Each row has a name. Each piece below is followed by the name of the row it came from, unless a question asks for something else. Each question is about the rows just above it.

(68): [ 0.83  2.78  0.40  3.64  1.94 -9.38 -0.57]
(34): [ 2.79 -0.57  0.82  3.64  1.94 -9.38  0.40]
(115): [ 0.40 -9.38  2.78 -0.57  0.82  1.94  3.64]
[ 1.94 -9.38  0.40 -0.57  0.82  3.64  2.78] is which row reordered? -> (115)
Which row holds these entries in another order? [-9.38 -0.57  0.40  0.82  1.94  2.78  3.64] -> (115)
Put [-9.38 -0.57  0.40  0.82  1.94  2.79  3.64] back in order: which row is it? -> (34)
Put [-0.57  3.64  2.79  1.94  0.40 -9.38  0.82] back in order: which row is it? -> (34)
Which row holds these entries in another order? [-9.38  3.64  0.82  0.40  2.79 -0.57  1.94] -> (34)
[-9.38  1.94  2.78  0.82  3.64  0.40 -0.57] is which row reordered? -> (115)

(99): [-1.26 -0.55  7.17  0.81 -4.63 -2.15  1.22 -3.45  5.92 -2.93 -3.80 -3.08
  0.22  4.64  3.60 -3.62 -0.35  2.68 -0.37 -1.94 -1.73  0.32 -4.36  0.25
 -0.14 -0.53  1.10 -2.10 -5.37 -2.41  1.68  3.65 -1.01 -4.38  1.41  1.15
 -2.92  6.54 -3.72 -9.20 -0.04 -1.49  0.96  0.80  2.15 -2.11  0.92 -0.41
 -2.73  0.12 -6.08 -1.95 -2.08  0.30]
(21): [-1.44 -0.18  0.12 -2.02  3.29 -2.10 -1.68  2.22 -0.30  3.72 -1.12 -2.21
 -1.28 -4.29 -2.46 -1.85  2.54  6.81  0.06 -1.61  0.67  1.58 -6.54  1.46
  1.40 -3.91 -1.22 -0.72  2.18 -2.18  5.00 -3.75 -2.28 -1.12  2.07 -0.61
  1.53 -0.41 -3.99 -5.12  3.67 -6.38  1.74 -2.85 -2.31 -0.50 -1.76 -3.38
 -3.60  1.13  1.79 -3.12  1.60  4.70]
(70): [ 0.22  6.54  5.92  2.68 -0.35  0.12 -4.63 -2.08  0.96  2.15 -3.80 -2.11
  1.22  0.30 -3.72 -3.62 -1.49 -1.01 -0.14 -0.55  0.80 -1.94 -2.15 -4.38
 -0.04 -0.41  1.15  0.25 -0.53 -1.95 -4.36 -5.37 -1.26  7.17  3.65  0.92
  1.68 -2.10  3.60 -3.08 -2.92 -6.08 -0.37 -1.73  0.32 -9.20  0.81  1.41
 -2.41 -2.74 -2.93 -3.45  4.64  1.10]
(37): [-0.29  5.51  5.30  3.32 -0.50 -0.16 -5.29 -1.60  0.64  1.73 -3.97 -1.51
  1.19 -0.25 -3.24 -4.02 -1.38 -0.79 -0.48 -0.46  1.16 -1.96 -2.40 -4.15
  0.20  0.26  1.22 -0.01 -0.10 -2.80 -4.79 -5.77 -1.27  6.56  2.98  0.42
  1.85 -1.94  4.21 -2.07 -2.21 -6.12 -0.26 -1.62  0.90 -9.01  0.71  2.36
 -2.64 -2.72 -3.02 -3.23  4.35  0.92]
(46): [-6.10 -0.30  0.78 -3.20  2.34  0.77 -0.96 -4.23  1.34  0.03  2.38  2.16
 -0.09 -1.07  3.20 -6.18 -2.36  4.84  0.68  0.87  2.61  0.75  0.90  1.43
  0.53  3.56  1.42 -0.27  0.85  1.50  2.81 -1.21  0.00 -0.03  5.32 -3.18
 -4.07 -0.66 -3.51  2.13 -2.77 -2.90  1.44 -0.99  0.20 -5.28 -1.48  4.28
 -2.07 -8.19  1.08 -3.14  2.92 -2.59]
(63): [ 0.60  6.59  5.26  3.67 -0.64 -0.12 -6.06 -2.62  0.63  1.15 -3.53 -1.33
  0.70  1.26 -2.12 -4.55 -1.60 -0.42  0.86 -0.98  1.90 -1.84 -2.22 -5.04
 -0.89  1.21  1.85 -0.61 -1.16 -2.67 -5.86 -3.58 -0.48  6.60  2.71  0.07
  0.96 -2.08  5.02 -2.54 -1.04 -4.98 -0.53 -1.08  0.91 -8.80  0.66  1.13
 -2.44 -2.42 -2.81 -3.17  3.86  0.26]
(43): [-0.43  5.93  5.80  3.52 -1.26 -0.27 -5.49 -1.94  0.76  2.26 -3.69 -1.67
  1.30  0.46 -3.50 -4.22 -1.58 -0.63 -0.30 -0.57  1.05 -1.86 -2.26 -4.30
 -0.07 -0.43  1.44 -0.20 -0.05 -3.09 -4.60 -4.52 -1.24  6.35  2.66  0.31
  0.84 -2.05  4.84 -2.82 -3.22 -6.52 -0.21 -1.97  0.53 -9.16  0.54  0.79
 -2.53 -2.35 -2.58 -2.87  3.52  1.12]
(104): [-1.44 -0.18  0.12 -2.02  3.29 -2.10 -1.68  2.22 -0.30  3.72 -0.42 -2.21
 -1.28 -4.29 -2.46 -2.15  2.54  6.81  0.06 -1.61  0.67  1.58 -6.54  1.46
  1.40 -3.91 -1.22 -0.72  2.18 -2.18  5.00 -3.75 -2.28 -1.12  2.07 -0.61
  1.53 -0.41 -3.99 -5.12  3.67 -6.38  1.74 -2.85 -2.31 -0.50 -1.76 -3.38
 -3.60  1.13  1.79 -3.12  1.60  4.70]
[ 4.64  2.68  1.10  1.22  5.92 -2.10  3.60  1.41 -4.38  3.65  0.25  0.32
 -3.72 -1.26 -3.80  1.15  1.68 -4.63  0.22  0.81 -0.35 -0.55 -2.93 -3.45
 -9.20 -3.08 -2.08 -5.37 -1.49 -2.15 -1.73  2.15 -2.74 -6.08 -0.41 -1.01
 -4.36 -0.53 -2.92  0.80  0.92  0.96  7.17 -3.62 -2.11  0.12 -0.37 -1.95
 -0.04  6.54 -1.94 -0.14  0.30 -2.41] is which row reordered? -> (70)
Put [-8.80 -6.06 -5.86 -5.04 -4.98 -4.55 -3.58 -3.53 -3.17 -2.81 -2.67 -2.62
 -2.54 -2.44 -2.42 -2.22 -2.12 -2.08 -1.84 -1.60 -1.33 -1.16 -1.08 -1.04
 -0.98 -0.89 -0.64 -0.61 -0.53 -0.48 -0.42 -0.12  0.07  0.26  0.60  0.63
  0.66  0.70  0.86  0.91  0.96  1.13  1.15  1.21  1.26  1.85  1.90  2.71
  3.67  3.86  5.02  5.26  6.59  6.60] back in order: which row is it? -> (63)
Which row holds these entries in another order? [ 0.92  1.68 -2.10  3.60 -3.08 -2.92 -6.08 -0.37 -1.73  0.32 -9.20  0.81
  1.41 -2.41 -2.74 -2.93 -3.45  4.64  1.10  0.22  6.54  5.92  2.68 -0.35
  0.12 -4.63 -2.08  0.96  2.15 -3.80 -2.11  1.22  0.30 -3.72 -3.62 -1.49
 -1.01 -0.14 -0.55  0.80 -1.94 -2.15 -4.38 -0.04 -0.41  1.15  0.25 -0.53
 -1.95 -4.36 -5.37 -1.26  7.17  3.65] -> (70)

(80): [ 1.86 -0.62 -0.80 -0.71  1.06  0.25  1.75  2.41  3.08  1.47 -0.85 -3.24
  1.19 -6.92  1.53 -2.04 -1.85 -1.80  3.76 -0.32  0.32 -2.48 -2.00 -3.47]
(56): [-2.60 -0.02 -1.60  2.15  2.96  0.75 -0.06  2.90 -2.44  1.05  1.68  0.42
  2.90 -5.67 -0.27 -0.47  2.74 -0.50 -1.09  1.23  1.82  1.57 -0.55  1.75]
(158): [-0.90 -1.60 -1.99  0.86 -1.95 -0.39  1.70 -0.37 -0.70  6.19  1.04 -3.20
  0.22  0.28  0.59 -4.11 -2.72  1.92 -0.53 -2.96 -1.12  2.13 -1.64 -1.46]
(31): [ 1.12 -1.55  2.33 -2.88  3.35 -3.78  1.37  1.79  0.81 -5.18  0.28  1.47
  1.31 -7.26  2.01  0.90 -1.56  0.32  0.42 -0.22  0.88  1.28  0.20  0.41]
(83): [ 0.86  0.28 -0.70 -0.39  1.04  0.22 -0.53 -4.11  1.92  1.70 -1.64 -1.94
 -3.20  6.19 -1.12 -1.60 -0.90  0.59 -0.37 -1.46  2.13 -2.96 -1.99 -2.72]
(26): [-1.64  0.28 -4.11 -3.20 -0.70  0.59 -0.37 -0.90  1.70 -1.12 -0.39 -1.46
 -1.60  1.92  1.04 -1.99  0.22 -2.72 -0.53  0.87  6.19  2.13 -1.94 -2.96]
(141): [-2.60 -0.02 -1.60  2.15  2.96  0.75 -0.06  2.90 -2.44  1.05  1.68  0.42
  2.90 -5.67 -0.27 -0.47  2.74 -0.50 -1.09  1.23 -1.50  0.94  2.96  0.06]
(111): [ 1.58 -2.39 -3.24 -0.56 -1.87  1.12  0.93  2.92  1.80 -0.08  0.22  1.00
  2.07 -8.47 -0.50  1.34  0.65  0.03 -0.11  1.54  1.21  1.92  1.26  0.50]
[-1.99 -2.96 -0.70 -3.20 -0.37 -1.60  0.86  0.59  0.22  1.92 -1.12 -0.90
  0.28 -4.11 -2.72 -1.94 -1.64  2.13  1.04 -0.39  6.19 -1.46 -0.53  1.70] is which row reordered? -> (83)
Which row holds these entries in another order? [-1.46 -1.64  2.13 -1.12 -2.96 -0.53  1.92 -2.72 -4.11  0.59  0.28  0.22
 -3.20  1.04  6.19 -0.70 -0.37  1.70 -0.39 -1.95  0.86 -1.99 -1.60 -0.90] -> (158)
Put [-2.72  0.86  0.28 -0.70 -0.39  1.04  0.22 -0.53 -4.11  1.92  1.70 -1.64
 -1.94 -3.20  6.19 -1.12 -1.60 -0.90  0.59 -0.37 -1.46  2.13 -2.96 -1.99] back in order: which row is it? -> (83)

